Here is a tiny trained network, its code and every weight. The questions are about switching its units off for an input and a class, where a switched-off unit gives its printed mean instead of its output.

import numpy as np


def w(rows, s, z=0):
    codes = np.array(rows[::2]) - 128.0
    scale = np.full(codes.shape[1], s)
    scale[-1] = z or s
    return codes * scale


def f(y):
    return np.maximum(y, 0)


def log_softmax(a):
    a = a - a.max(-1, keepdims=True)
    return a - np.log(np.exp(a).sum(-1, keepdims=True))


def net(x, mask):
    res = np.array(x, float).reshape(1, 2) / 4 @ E
    y = f(res @ A[0][:, :-1].T + A[0][:, -1])
    res = res + np.where(mask, y, B[0][:, -1]) @ B[0][:, :-1]
    return log_softmax(res[-1] @ U[:, :-1].T + U[:, -1])


A, B = {}, {}
E = w([
[196,113,148,174,187,157,45,86],'x0',
[166,75,7,22,143,66,148,161],'x1',
],0.012)
A[0] = w([
[153,131,191,177,101,130,115,70,161],'N1',
[180,128,128,127,169,154,22,138,89],'N2',
[125,55,66,88,173,45,150,178,63],'N3',
[134,131,189,118,106,116,128,143,252],'N4',
[30,192,184,178,95,210,81,127,62],'N5',
[28,163,130,85,11,120,181,196,143],'N6',
[107,165,141,204,70,138,153,130,83],'N7',
[175,134,215,131,113,129,124,104,158],'N8',
[216,20,76,59,106,138,69,157,149],'N9',
[245,135,126,132,184,142,35,59,99],'N10',
[60,157,113,136,76,96,206,140,76],'N11',
],0.011,0.013)
B[0] = w([
[45,108,136,89,187,69,155,118,238],'N1',
[219,255,85,130,146,127,47,131,193],'N2',
[69,147,179,37,128,172,155,174,210],'N3',
[46,38,89,212,211,24,142,134,248],'N4',
[85,166,201,8,134,168,174,158,239],'N5',
[105,164,79,172,106,18,7,142,248],'N6',
[133,186,175,44,164,195,134,110,179],'N7',
[102,100,119,98,128,107,115,146,211],'N8',
[36,98,233,105,215,95,129,159,235],'N9',
[167,216,46,157,136,90,65,133,237],'N10',
[192,253,64,150,109,181,49,147,183],'N11',
],0.0099,0.014)
U = w([
[127,197,114,130,117,97,86,142,119],'0',
[84,127,206,54,135,117,163,151,69],'1',
[79,2,128,194,150,72,146,130,255],'2',
[151,129,173,107,81,133,146,103,101],'3',
[156,155,123,152,94,136,208,112,100],'4',
],0.015,0.0086)

Each question gives the input, the list of numbers given to net, and the class t.
The units are the neurons (one row each of A and B). Each row of codes is followed by its name. A weight is (code - 128) times the scale printed after its matrix; where a second scale follows, it is the last column's (A, B and U).
mask holds one flag per neuron, in row order. A switched-off neuron (its flag False) gives its mean, the last column of its row in B, instead of its output. The means were averaged over made-up inputs and are rounded, as every weight is.
A unit's drop is (log p(t) with every unit on - log p(t) with that unit switched off) / (log p(t) with every unit on - log p(t) with every unit switched off).
The circuit of an input: a set's keep is (log p(t) with only the set's units on - log p(t) with every unit switched off) / (log p(t) with every unit on - log p(t) with every unit switched off). Starting from all 11 units, units are removed one at a time, each time the one whose removal leaves the highest keep (on an exact tie, the one counted first), for as long as the keep stays at least 0.8.
circuit, biggest first: the units of the circuit, biggest drop first
top k neurons: the k neurons with the biggest drops, biggest first
drop when u is switched off: that unit's drop, to one decimal
input [7,-8], class 1: circuit, biggest first -> (N5)
input [1,3], class 2: circuit, biggest first -> (N5, N2)
input [3,2], class 2: circuit, biggest first -> (N11, N5)
input [-2,-3], class 2: circuit, biggest first -> (N3, N2)
input [-5,-4], class 0: top 2 neurons -> (N6, N11)
input [3,3], class 2: top 3 neurons -> (N5, N11, N9)
input [3,0], class 2: circuit, biggest first -> (N11, N5)
input [1,-3], class 2: circuit, biggest first -> (N3, N2)
input [6,7], class 1: top 3 neurons -> (N9, N3, N6)
input [7,8], class 1: top 2 neurons -> (N9, N3)
input [5,-6], class 1: top 4 neurons -> (N5, N6, N1, N11)
input [4,-8], class 1: drop when N5 is switched off -> 0.1
input [2,7], class 1: drop when N9 is switched off -> 0.0
input [0,4], class 1: circuit, biggest first -> (N6)
input [0,-5], class 1: drop when N5 is switched off -> 0.6
